Here is a tiny trained network, its code and every weight. The questions are about switching its units off for an input and a class, where a switched-off unit gives its printed mean instead of its output.

import numpy as np


def w(rows, s, z=0):
    codes = np.array(rows[::2]) - 128.0
    scale = np.full(codes.shape[1], s)
    scale[-1] = z or s
    return codes * scale


def norm(h):
    return h / np.sqrt((h * h).mean(-1, keepdims=True) + 1e-5)


def f(y):
    return np.maximum(y, 0)


def log_softmax(a):
    a = a - a.max(-1, keepdims=True)
    return a - np.log(np.exp(a).sum(-1, keepdims=True))


def net(x, mask):
    res = np.array(x, float).reshape(1, 6) / 4 @ E
    u = 0
    for l in range(2):
        y = f(norm(res) @ A[l][:, :-1].T + A[l][:, -1])
        res = res + np.where(mask[u : u + 12], y, B[l][:, -1]) @ B[l][:, :-1]
        u += 12
    return log_softmax(norm(res)[-1] @ U[:, :-1].T + U[:, -1])


A, B = {}, {}
E = w([
[175,195,117,88,25,159],'x0',
[149,232,141,150,212,152],'x1',
[202,113,146,12,173,113],'x2',
[4,141,133,217,83,102],'x3',
[178,40,44,250,136,252],'x4',
[75,99,150,178,225,103],'x5',
],0.0044)
A[0] = w([
[199,90,118,117,231,171,12],'L0N1',
[103,189,97,161,217,200,51],'L0N2',
[112,88,128,78,67,59,159],'L0N3',
[172,213,174,1,83,169,52],'L0N4',
[75,59,88,136,28,127,2],'L0N5',
[206,97,123,103,223,175,36],'L0N6',
[70,165,213,119,238,37,51],'L0N7',
[100,78,133,145,61,152,47],'L0N8',
[32,124,198,73,152,130,92],'L0N9',
[62,105,173,123,175,52,66],'L0N10',
[122,181,108,108,153,93,83],'L0N11',
[60,133,241,118,144,145,97],'L0N12',
],0.0076,0.0043)
B[0] = w([
[238,107,31,82,171,254,200],'L0N1',
[149,123,205,177,163,198,195],'L0N2',
[142,186,167,173,162,124,239],'L0N3',
[173,116,160,126,44,123,250],'L0N4',
[144,47,78,177,105,121,189],'L0N5',
[222,88,13,110,225,158,210],'L0N6',
[47,48,92,84,140,141,253],'L0N7',
[72,45,119,207,109,88,168],'L0N8',
[77,134,144,105,132,144,209],'L0N9',
[37,109,87,37,156,96,213],'L0N10',
[138,45,126,103,137,88,160],'L0N11',
[105,91,132,119,177,138,194],'L0N12',
],0.0069,0.0045)
A[1] = w([
[137,152,135,173,106,193,52],'L1N1',
[78,184,122,111,131,123,177],'L1N2',
[146,92,167,126,77,185,146],'L1N3',
[126,98,100,148,177,112,133],'L1N4',
[108,124,144,163,31,54,177],'L1N5',
[178,110,114,102,170,115,72],'L1N6',
[104,134,156,192,115,162,73],'L1N7',
[107,121,115,164,184,145,137],'L1N8',
[142,75,131,127,25,115,169],'L1N9',
[156,84,85,122,165,120,70],'L1N10',
[206,164,192,57,6,100,5],'L1N11',
[80,116,146,57,122,109,152],'L1N12',
],0.012,0.0026)
B[1] = w([
[122,85,173,131,186,109,184],'L1N1',
[106,99,94,80,193,119,181],'L1N2',
[89,175,127,93,146,94,205],'L1N3',
[174,168,127,103,85,130,207],'L1N4',
[205,88,70,111,103,166,245],'L1N5',
[154,121,76,185,105,185,194],'L1N6',
[138,114,199,177,130,91,185],'L1N7',
[168,206,139,112,135,109,211],'L1N8',
[82,162,180,101,64,50,243],'L1N9',
[159,93,99,113,104,131,206],'L1N10',
[108,254,173,105,111,172,255],'L1N11',
[85,144,92,155,174,137,237],'L1N12',
],0.0086,0.0062)
U = w([
[28,85,106,69,204,99,210],'0',
[255,91,71,101,165,188,220],'1',
[135,249,161,45,71,124,125],'2',
[157,134,213,212,198,124,5],'3',
[127,53,130,168,17,51,92],'4',
],0.015,0.0023)

Each question gives the input, the list of numbers given to net, and the class t.
The units are the neurons (one row each of A and B). Each row of codes is followed by its name. A weight is (code - 128) times the scale printed after its matrix; where a second scale follows, it is the last column's (A, B and U).
mask holds one flag per neuron, layer by layer. A switched-off neuron (its flag False) gives its mean, the last column of its row in B, instead of its output. The means were averaged over made-up inputs and are rounded, as every weight is.
A unit's drop is (log p(t) with every unit on - log p(t) with that unit switched off) / (log p(t) with every unit on - log p(t) with every unit switched off).
The circuit of an input: a set's keep is (log p(t) with only the set's units on - log p(t) with every unit switched off) / (log p(t) with every unit on - log p(t) with every unit switched off). Starting from the 12 units with the biggest drops (on a tie, the unit counted first), units are removed one at a time, each time the one whose removal leaves the highest keep (on an exact tie, the one counted first), for as long as the keep stays at least 0.8.
circuit, biggest first: the units of the circuit, biggest drop first
unit that matters most: the unit with the biggest drop
top k neurons: the k neurons with the biggest drops, biggest first
top k neurons in layer l: the k neurons of layer l with the biggest drops, biggest first
drop of u: that unit's drop, to one decimal
input [-1,-4,-6,-5,-3,0], class 4: unit that matters most : L0N5
input [2,-3,8,-3,4,-6], class 2: top 2 neurons in layer 1 : L1N11, L1N5
input [4,-1,-3,5,-8,-1], class 0: circuit, biggest first : L1N2, L1N12
input [-5,-1,7,8,0,-8], class 4: top 2 neurons : L0N5, L0N8
input [2,0,1,4,7,0], class 4: top 2 neurons in layer 0 : L0N3, L0N8
input [1,4,-5,-5,-2,1], class 1: top 2 neurons in layer 1 : L1N9, L1N11
input [8,-8,5,5,6,-7], class 4: top 2 neurons : L0N5, L0N8
input [-4,1,-1,1,3,7], class 1: top 2 neurons : L1N9, L1N4
input [-5,-1,2,2,2,3], class 1: top 2 neurons in layer 1 : L1N9, L1N4
input [-3,7,8,-3,-6,-2], class 1: top 2 neurons in layer 0 : L0N6, L0N7
input [1,1,3,-2,-7,6], class 0: drop of L0N2 : 0.0
input [-5,-4,-4,2,5,3], class 4: drop of L0N3 : 0.1
